Below are the code and all the weights of a small trained network. Each question names an input and a class and asks about switching units off, where a switched-off unit gives its printed mean instead of its output.

import numpy as np


def w(rows, s, z=0):
    codes = np.array(rows[::2]) - 128.0
    scale = np.full(codes.shape[1], s)
    scale[-1] = z or s
    return codes * scale


def f(y):
    return np.maximum(y, 0)


def log_softmax(a):
    a = a - a.max(-1, keepdims=True)
    return a - np.log(np.exp(a).sum(-1, keepdims=True))


def net(x, mask):
    res = np.array(x, float).reshape(1, 7) / 4 @ E
    y = f(res @ A[0][:, :-1].T + A[0][:, -1])
    res = res + np.where(mask, y, B[0][:, -1]) @ B[0][:, :-1]
    return log_softmax(res[-1] @ U[:, :-1].T + U[:, -1])


A, B = {}, {}
E = w([
[151,91,147,230,160],'x0',
[128,134,1,164,108],'x1',
[59,32,121,86,67],'x2',
[205,46,23,104,131],'x3',
[30,115,114,95,115],'x4',
[88,164,106,99,97],'x5',
[193,106,168,20,133],'x6',
],0.0087)
A[0] = w([
[82,134,255,142,59,129],'N0',
[91,124,107,42,102,255],'N1',
[134,171,140,133,204,198],'N2',
[161,124,112,87,139,58],'N3',
[107,69,128,80,128,145],'N4',
[146,193,196,124,143,246],'N5',
[119,106,129,192,148,242],'N6',
[74,100,152,169,103,145],'N7',
[62,160,100,108,54,243],'N8',
[94,99,147,173,169,141],'N9',
[156,156,157,71,137,61],'N10',
],0.015,0.0024)
B[0] = w([
[193,104,42,136,118,255],'N0',
[174,87,136,100,211,240],'N1',
[182,170,119,138,142,195],'N2',
[106,63,128,156,168,170],'N3',
[174,149,165,7,118,208],'N4',
[179,255,135,113,143,228],'N5',
[131,162,60,238,117,199],'N6',
[97,117,131,191,191,194],'N7',
[143,236,120,116,168,235],'N8',
[68,81,116,201,98,184],'N9',
[100,128,122,42,128,183],'N10',
],0.0099,0.012)
U = w([
[125,25,180,84,78,209],'0',
[199,140,77,200,78,226],'1',
[10,144,143,208,112,91],'2',
[56,125,167,138,6,4],'3',
[146,215,182,103,129,114],'4',
],0.011,0.0043)

Each question gives the input, the list of numbers given to net, and the class t.
The units are the neurons (one row each of A and B). Each row of codes is followed by its name. A weight is (code - 128) times the scale printed after its matrix; where a second scale follows, it is the last column's (A, B and U).
mask holds one flag per neuron, in row order. A switched-off neuron (its flag False) gives its mean, the last column of its row in B, instead of its output. The means were averaged over made-up inputs and are rounded, as every weight is.
A unit's drop is (log p(t) with every unit on - log p(t) with that unit switched off) / (log p(t) with every unit on - log p(t) with every unit switched off).
The circuit of an input: a set's keep is (log p(t) with only the set's units on - log p(t) with every unit switched off) / (log p(t) with every unit on - log p(t) with every unit switched off). Starting from all 11 units, units are removed one at a time, each time the one whose removal leaves the highest keep (on an exact tie, the one counted first), for as long as the keep stays at least 0.8.
circuit, biggest first: the units of the circuit, biggest drop first
k most important neurons: the k neurons with the biggest drops, biggest first
drop of u: that unit's drop, to one decimal
input [-6,7,4,0,-2,6,-2], class 4: circuit, biggest first	(N8)
input [3,5,-1,-5,5,0,4], class 2: circuit, biggest first	(N4, N0)
input [3,1,6,2,0,7,-6], class 2: circuit, biggest first	(N0, N7)
input [-7,-4,-1,3,-3,2,6], class 0: circuit, biggest first	(N8, N3)
input [7,-2,5,1,-8,-2,-5], class 2: 2 most important neurons	(N0, N9)
input [-1,-3,2,1,-4,0,6], class 0: circuit, biggest first	(N8, N6)
input [-3,8,6,8,1,8,8], class 0: 2 most important neurons	(N5, N3)
input [3,-8,7,-3,-1,1,3], class 1: 2 most important neurons	(N0, N5)
input [8,2,4,-5,6,3,7], class 0: 3 most important neurons	(N5, N6, N2)
input [4,6,5,-1,-1,8,5], class 4: 2 most important neurons	(N8, N0)
input [7,-2,4,-8,-1,7,-8], class 1: 2 most important neurons	(N0, N6)
input [4,-8,-3,-6,0,-3,1], class 1: drop of N0	1.1
input [0,0,1,4,-4,-8,8], class 0: drop of N8	0.0
input [-6,-1,3,5,6,-1,-7], class 4: most important neuron	(N8)
input [2,-8,6,8,0,1,-5], class 0: drop of N5	0.1
input [-1,-3,3,-3,1,-5,-4], class 1: drop of N0	2.0
